Here is a tiny trained network, its code and every weight. The questions are about switching its units off for an input and a class, where a switched-off unit gives its printed mean instead of its output.

import numpy as np


def w(rows, s, z=0):
    codes = np.array(rows[::2]) - 128.0
    scale = np.full(codes.shape[1], s)
    scale[-1] = z or s
    return codes * scale


def f(y):
    return y / 2 * (1 + np.tanh(0.7978845608 * (y + 0.044715 * y**3)))


def log_softmax(a):
    a = a - a.max(-1, keepdims=True)
    return a - np.log(np.exp(a).sum(-1, keepdims=True))


def net(x, mask):
    res = np.array(x, float).reshape(1, 5) / 4 @ E
    y = f(res @ A[0][:, :-1].T + A[0][:, -1])
    res = res + np.where(mask, y, B[0][:, -1]) @ B[0][:, :-1]
    return log_softmax(res[-1] @ U[:, :-1].T + U[:, -1])


A, B = {}, {}
E = w([
[72,236,169,181,42,91,135,179],'x0',
[118,103,50,141,99,92,254,171],'x1',
[120,88,144,129,29,252,162,104],'x2',
[214,214,115,37,67,113,151,118],'x3',
[131,30,194,63,72,56,106,216],'x4',
],0.0074)
A[0] = w([
[105,86,202,90,122,105,122,162,70],'neuron 0',
[147,175,114,104,254,10,141,181,15],'neuron 1',
[118,158,184,98,168,134,45,97,122],'neuron 2',
[176,189,103,64,114,154,120,156,66],'neuron 3',
[143,154,59,200,147,149,124,93,103],'neuron 4',
[199,184,126,65,107,121,145,130,83],'neuron 5',
[116,145,64,162,145,141,164,14,41],'neuron 6',
[136,63,71,61,150,132,97,82,86],'neuron 7',
[207,187,120,30,105,114,118,155,59],'neuron 8',
[49,71,136,209,165,136,117,129,109],'neuron 9',
[202,157,154,125,92,131,159,133,54],'neuron 10',
[130,115,141,79,18,227,141,74,52],'neuron 11',
[70,171,88,133,123,139,141,73,44],'neuron 12',
[112,178,179,140,116,153,56,135,119],'neuron 13',
[66,176,156,178,73,127,125,169,114],'neuron 14',
[116,65,183,76,62,111,142,173,73],'neuron 15',
[121,189,114,170,180,181,145,108,117],'neuron 16',
[89,176,108,99,193,21,105,126,8],'neuron 17',
[154,118,131,141,127,98,250,149,64],'neuron 18',
[79,138,28,125,113,88,175,169,86],'neuron 19',
[56,201,139,121,98,119,138,175,57],'neuron 20',
[26,96,163,243,177,89,117,145,107],'neuron 21',
[145,149,201,145,106,186,35,69,118],'neuron 22',
[97,133,32,118,137,109,171,201,161],'neuron 23',
[188,44,126,102,182,118,202,69,150],'neuron 24',
[142,49,181,91,73,120,98,189,77],'neuron 25',
[72,186,48,163,127,155,110,85,136],'neuron 26',
[230,77,76,76,191,160,129,113,117],'neuron 27',
[96,182,107,141,158,150,136,57,100],'neuron 28',
[188,63,78,93,137,152,89,156,53],'neuron 29',
[89,208,164,159,107,96,131,194,77],'neuron 30',
[157,161,202,117,181,98,26,109,49],'neuron 31',
[114,127,186,96,115,168,32,110,68],'neuron 32',
[140,192,140,86,123,117,155,142,185],'neuron 33',
[99,193,123,177,68,104,104,155,126],'neuron 34',
[32,40,147,174,120,91,101,105,91],'neuron 35',
[56,173,159,125,101,94,149,114,153],'neuron 36',
[172,157,130,64,76,98,153,59,58],'neuron 37',
[61,97,148,200,166,190,132,146,80],'neuron 38',
[166,218,74,150,145,158,126,85,55],'neuron 39',
[107,92,158,151,73,230,141,144,25],'neuron 40',
[71,90,76,117,57,167,182,129,94],'neuron 41',
[179,70,133,109,109,43,73,223,57],'neuron 42',
[102,104,45,141,113,97,211,153,139],'neuron 43',
[169,82,73,92,204,125,128,69,102],'neuron 44',
[179,185,61,160,164,181,105,83,46],'neuron 45',
[146,96,68,172,108,75,196,135,83],'neuron 46',
[99,182,139,171,83,83,127,172,63],'neuron 47',
],0.008,0.0015)
B[0] = w([
[131,152,167,76,82,70,171,162,190],'neuron 0',
[13,230,79,165,184,134,134,32,255],'neuron 1',
[216,162,182,142,142,145,135,82,196],'neuron 2',
[170,138,72,76,181,131,101,163,171],'neuron 3',
[97,160,155,80,59,72,191,199,195],'neuron 4',
[170,131,81,51,145,119,63,175,190],'neuron 5',
[96,142,164,122,75,102,174,175,213],'neuron 6',
[84,90,149,193,70,199,83,196,206],'neuron 7',
[170,118,77,46,175,122,123,181,213],'neuron 8',
[206,102,66,31,166,106,90,194,218],'neuron 9',
[129,138,83,104,155,148,104,152,153],'neuron 10',
[39,254,50,126,201,121,132,45,224],'neuron 11',
[89,110,176,143,116,123,172,171,161],'neuron 12',
[175,132,174,151,123,170,119,117,171],'neuron 13',
[110,70,142,179,101,193,47,146,181],'neuron 14',
[94,165,148,124,63,88,194,113,223],'neuron 15',
[81,132,171,83,55,74,194,209,197],'neuron 16',
[11,217,67,176,176,118,116,29,203],'neuron 17',
[196,152,156,175,159,108,146,112,196],'neuron 18',
[190,145,159,191,161,161,156,104,204],'neuron 19',
[113,95,135,178,103,166,67,165,169],'neuron 20',
[176,127,49,68,158,108,86,173,234],'neuron 21',
[221,164,163,180,147,122,181,75,218],'neuron 22',
[197,167,169,147,166,149,150,67,209],'neuron 23',
[126,127,152,225,97,204,66,148,237],'neuron 24',
[58,185,171,128,71,34,183,157,233],'neuron 25',
[100,98,161,104,115,78,151,175,200],'neuron 26',
[102,80,147,172,71,197,61,162,245],'neuron 27',
[113,129,144,103,74,76,202,178,188],'neuron 28',
[83,129,142,174,58,146,93,177,190],'neuron 29',
[92,62,154,178,102,174,66,158,185],'neuron 30',
[177,183,153,191,150,132,183,72,207],'neuron 31',
[210,204,162,181,130,115,166,98,198],'neuron 32',
[137,95,121,82,160,154,84,143,167],'neuron 33',
[110,39,145,145,85,195,70,146,176],'neuron 34',
[172,127,62,71,164,85,123,189,208],'neuron 35',
[117,78,146,150,114,170,83,137,158],'neuron 36',
[152,128,42,70,159,121,90,180,180],'neuron 37',
[179,137,54,80,169,83,125,152,204],'neuron 38',
[122,150,145,79,90,91,140,143,202],'neuron 39',
[19,252,19,123,225,137,106,26,195],'neuron 40',
[135,193,130,160,171,151,152,57,192],'neuron 41',
[77,197,165,105,63,62,172,140,245],'neuron 42',
[243,153,183,189,174,159,146,112,226],'neuron 43',
[70,77,151,179,83,191,93,184,230],'neuron 44',
[99,154,149,116,70,106,167,173,210],'neuron 45',
[212,149,175,193,171,138,163,98,201],'neuron 46',
[101,89,143,183,126,170,85,164,175],'neuron 47',
],0.006,0.0066)
U = w([
[66,142,190,93,51,60,208,183,99],'0',
[79,92,162,179,85,241,23,171,110],'1',
[16,177,56,132,180,141,124,19,119],'2',
[250,150,202,169,160,152,169,80,117],'3',
[189,120,36,35,165,117,75,204,109],'4',
[109,99,158,92,131,143,123,96,254],'5',
],0.011,0.0085)

Each question gives the input, the list of numbers given to net, and the class t.
The units are the neurons (one row each of A and B). Each row of codes is followed by its name. A weight is (code - 128) times the scale printed after its matrix; where a second scale follows, it is the last column's (A, B and U).
mask holds one flag per neuron, in row order. A switched-off neuron (its flag False) gives its mean, the last column of its row in B, instead of its output. The means were averaged over made-up inputs and are rounded, as every weight is.
A unit's drop is (log p(t) with every unit on - log p(t) with that unit switched off) / (log p(t) with every unit on - log p(t) with every unit switched off).
The circuit of an input: a set's keep is (log p(t) with only the set's units on - log p(t) with every unit switched off) / (log p(t) with every unit on - log p(t) with every unit switched off). Starting from the 12 units with the biggest drops (on a tie, the unit counted first), units are removed one at a time, each time the one whose removal leaves the highest keep (on an exact tie, the one counted first), for as long as the keep stays at least 0.8.
circuit, biggest first: the units of the circuit, biggest drop first
most important unit: the unit with the biggest drop
top k neurons: the k neurons with the biggest drops, biggest first
drop of u: that unit's drop, to one decimal
input [-2,-8,8,7,-7], class 2: circuit, biggest first => [neuron 11]
input [4,2,-6,8,7], class 4: top 3 neurons => [neuron 8; neuron 5; neuron 37]
input [-2,-3,4,2,0], class 2: top 2 neurons => [neuron 11; neuron 43]
input [-5,-4,3,4,-4], class 1: circuit, biggest first => [neuron 27; neuron 44]
input [8,6,5,-4,-8], class 0: top 4 neurons => [neuron 16; neuron 4; neuron 26; neuron 28]
input [-4,-6,2,8,2], class 4: top 3 neurons => [neuron 8; neuron 37; neuron 5]
input [3,8,8,8,4], class 2: circuit, biggest first => [neuron 11; neuron 40]
input [-8,1,3,-7,-7], class 1: top 3 neurons => [neuron 24; neuron 44; neuron 27]
input [-4,5,1,-5,3], class 3: circuit, biggest first => [neuron 43; neuron 46]
input [1,-7,-6,0,-5], class 3: top 3 neurons => [neuron 2; neuron 31; neuron 22]
input [-5,-6,-3,-6,2], class 3: top 4 neurons => [neuron 31; neuron 2; neuron 32; neuron 22]
input [6,-5,-7,1,3], class 2: top 2 neurons => [neuron 17; neuron 1]
input [-4,7,1,-8,2], class 4: top 4 neurons => [neuron 9; neuron 35; neuron 21; neuron 38]
input [-3,-7,5,-5,7], class 0: circuit, biggest first => [neuron 25]
input [-7,-8,1,-8,8], class 0: top 3 neurons => [neuron 25; neuron 42; neuron 0]
input [3,-7,-5,-8,-1], class 4: top 3 neurons => [neuron 21; neuron 9; neuron 35]
input [3,7,-4,-2,-7], class 0: top 4 neurons => [neuron 4; neuron 16; neuron 26; neuron 6]
input [4,-6,-6,-5,2], class 2: top 3 neurons => [neuron 17; neuron 1; neuron 43]
input [6,7,-8,7,-4], class 2: top 2 neurons => [neuron 1; neuron 17]
input [1,1,1,0,1], class 5: most important unit => neuron 1
input [0,-6,-7,6,-7], class 0: top 3 neurons => [neuron 16; neuron 45; neuron 28]
input [-6,8,2,2,3], class 3: drop of neuron 43 => 0.1
input [5,6,-8,5,0], class 2: drop of neuron 17 => 0.3
input [-1,1,5,-4,4], class 2: drop of neuron 40 => 0.4
input [-5,1,-8,6,0], class 2: drop of neuron 1 => 0.8
